102,133,117,130
189,125,117,96
75,111,47,131
: 47

106,125,104,96,189,64
197,148,148,115,101,137
176,90,185,109,124,109
: 124

57,129,100,137,107
119,125,70,144,102
143,138,101,109,169
: 109

167,113,137,58,164
109,44,88,127,111
165,126,184,89,191
: 89

83,127,120,170,53
172,150,112,89,84
125,156,79,104,128
: 104

120,211,112,178,111
145,136,192,92,139
132,163,110,133,106
: 133
---
92; 85; 117; 184; 137; 210; 112
122; 131; 146; 127; 134; 79; 129
108; 106; 118; 158; 118; 155; 117
→ 122

112; 166; 87; 74; 166; 188; 143
110; 145; 104; 105; 149; 153; 126
78; 94; 70; 113; 120; 95; 76
→ 110

127; 143; 127; 129
135; 120; 126; 157
200; 117; 100; 211
→ 135

199; 87; 87; 137; 124; 123; 133
166; 199; 102; 143; 140; 114; 151
106; 151; 111; 109; 128; 138; 173
→ 166

133; 96; 68; 155; 48
135; 125; 116; 139; 112
148; 121; 143; 144; 139
→ 135

142; 153; 144; 111
121; 106; 143; 153
104; 152; 60; 106
→ 121

170; 194; 158; 130
90; 155; 108; 118
65; 157; 76; 149
→ 90

149; 181; 91; 141
155; 109; 121; 61
155; 185; 121; 62
→ 155

203; 66; 146; 50; 159; 129
181; 106; 69; 85; 94; 143
205; 81; 136; 67; 155; 122
→ 181

132; 139; 202; 95; 191; 129
150; 153; 134; 151; 122; 131
110; 174; 146; 96; 162; 118
→ 150
---
78; 100; 138; 102; 150; 101
80; 99; 157; 47; 147; 62
115; 175; 144; 171; 109; 94
: 94

108; 157; 172; 135; 150; 115
190; 173; 109; 116; 115; 111
71; 147; 67; 160; 89; 145
: 145

181; 111; 189; 132; 180; 84
83; 147; 158; 138; 59; 100
69; 154; 118; 69; 98; 131
: 131

75; 108; 165; 103; 154; 90; 113
111; 155; 161; 119; 183; 103; 150
148; 163; 166; 176; 70; 192; 126
: 126

104; 126; 103; 120; 141; 160
109; 68; 151; 114; 169; 109
119; 132; 89; 126; 90; 138
: 138

68; 179; 116; 202
76; 150; 116; 157
91; 99; 141; 181
: 181
---
[[111 107  96 135 143 158 159 110 112]
 [129 121 117 138 114 142 147 135 136]
 [145 161 112 117 104 122 169 109  82]
 [162 147 148 108  91 121 133 115 157]
 [123  91 122 149 127 162 112 120 155]
 [ 63 127 172 165 171 102 150 194 119]
 [ 80 109 136 153 171 146 165 172 102]
 [109  82 120 154 130 166 149 157 127]
 [104 115 143 140 193 197 128 154  74]
 [141 122  90 104  80  70 147 107 171]
 [180 119 141 131 113  82  99 133 168]
 [157 135  63  92  54 170 193  86 101]] yields 63

[[119  98 118 171 140  59  96  75  97 175 121]
 [ 90 103 121 134 107 120 120 113 133 113 135]
 [157 129 145 132 136 163 144 167 156  59 115]
 [136 133 140 165 134  93 111 100 132 130  90]
 [ 82 145 141 102 117 143 115 124 153 155 141]
 [ 59 122 134 211  75  54  79  51 130 128 113]
 [172 108 145  92 141 155 145 166 139 109  93]
 [ 92 105 132 143  84 128  88  93 161  67 107]] yields 132

[[ 99 132 149 104 137 117 107 134  97 170 111]
 [127 120 117 137 103 145 162 123 154  79 148]
 [127 133  84 105 120 109  84 142 105  87 150]
 [117 140 127 129 102 171 168 161 167 115 140]
 [ 98 137 164 131 113 175 159 151 146 153 119]
 [111 119 114 109 129  95  68 110  72 103 138]
 [151 147  92 105 138 154 126 186 165 129 108]
 [ 90 125 158 134 101 147 153 119 124 123 144]
 [ 92 128 167 121 128 141 121 127 105 162 112]
 [150 116  85 114 140 103  81 119 108  79 124]] yields 85

[[ 98 131 165 130 120 160 139 137 126 152 116 186 141]
 [133 149 124 116 132 178 139 188 166 152 103 124 113]
 [116 128 122 135 100 153 142 134 139  86 153 112 163]
 [116 148 140 112 129 163 149 176 155 170 108 149 106]
 [101 128 163 136 115 165 143 133 130 137 122 179 153]
 [148 141  93 103 139 133 129 170 156 133 112  82  94]
 [125 112 106 111 135  83  81  98  82  98 133 113 120]
 [118 134 128 100 147 113 100 143 107 164 104 148  88]
 [ 96 127 164 133 113 154 145 127 125 140 127 182 149]
 [104 121 161 118 137 118 138 113 114 168 106 189 113]] yields 161

[[105  87 143 157  86 125  82 114]
 [121 128 137 128 119 116 116 154]
 [171 166 149 160 187 105 193 111]
 [156 148 152 160 158 113 171 118]
 [166 159 150 170 186  85 174 144]
 [113 112 125 130 119 138 105 132]
 [150 149 168 145 139 106 153 156]
 [114 110 137 128 107 132 103 133]] yields 137

[[ 77  84  90  67  66 169  66 121 156  67 112  89 107  69 150 177]
 [154 180 154  99  70 158 191  77  79 172 166 121  65  89 173 144]
 [188  93  96 178 104 164 183 159  96 137 166 167 107  77 132 124]
 [169  94  91 126 136  90  86 144 168  71  96  82 124 161  69 131]
 [143 106 180 148 144  96 185  89 176 178 182  66 177 155 111  99]
 [107 101 155  71  75 147 169  90 112 104 178  75 128 157 163  93]
 [ 85  87  97 124 158  82 157 123 168 154 188  90 116 102 140 114]
 [147  80  85  85 160 146  73 142 173 163 111 105  81 128 134  70]
 [166  71 134 143  69 101 162 162 185 107 184 180 108 173  78 130]
 [167 144 175 154 183 181  72 116  87  92 110 145 122 111  88 186]
 [168  73 109 130  88 189 172  69  88 145 135 135 114 171 129 105]
 [ 96 122  94 104 149 116 151  93 106 124 108 179  79 185  82 117]] yields 94

[[135  85  54 134  97 193 175  87 152  78  85]
 [140 146 137  74 150 157 122 108  90  97 149]
 [123 115 106 131 155 138 124 156 142 141 117]
 [ 83  94  45 137 104 149 202 153 134 110 120]
 [165  68  77 129  88 152 124  99 150  87  76]
 [151  77  60 116 146 137 145 130 129 165  53]] yields 60

[[ 82 126 141 126 122 159 138 100 146 135]
 [ 92  81 169 145 100 138 113  99 171 145]
 [ 99 107 162 108 135 115 162  86 137 164]
 [ 89 110 173 102 136  86 143 154  78 136]
 [107  70 159 168 101 133 125  84 139 190]
 [ 91  72 160 166 106 120 138 100 126 168]
 [ 91 120 161 111 131  97 169  93 137 138]
 [ 93  77 165 154 100 128 127  95 145 168]
 [103  53 157 175 112 147 127  86 124 194]] yields 157
---
163; 77; 208; 150; 111; 120 | 163

143; 136; 95; 69; 172
100; 96; 58; 202; 171
| 172

148; 126; 155; 140; 103; 159
142; 180; 96; 114; 142; 47
136; 102; 127; 112; 121; 150
| 159

173; 90; 101; 120; 207; 165 | 173

83; 90; 106; 191 | 106

190; 114; 113; 132; 160; 79
103; 151; 118; 165; 123; 111
| 165
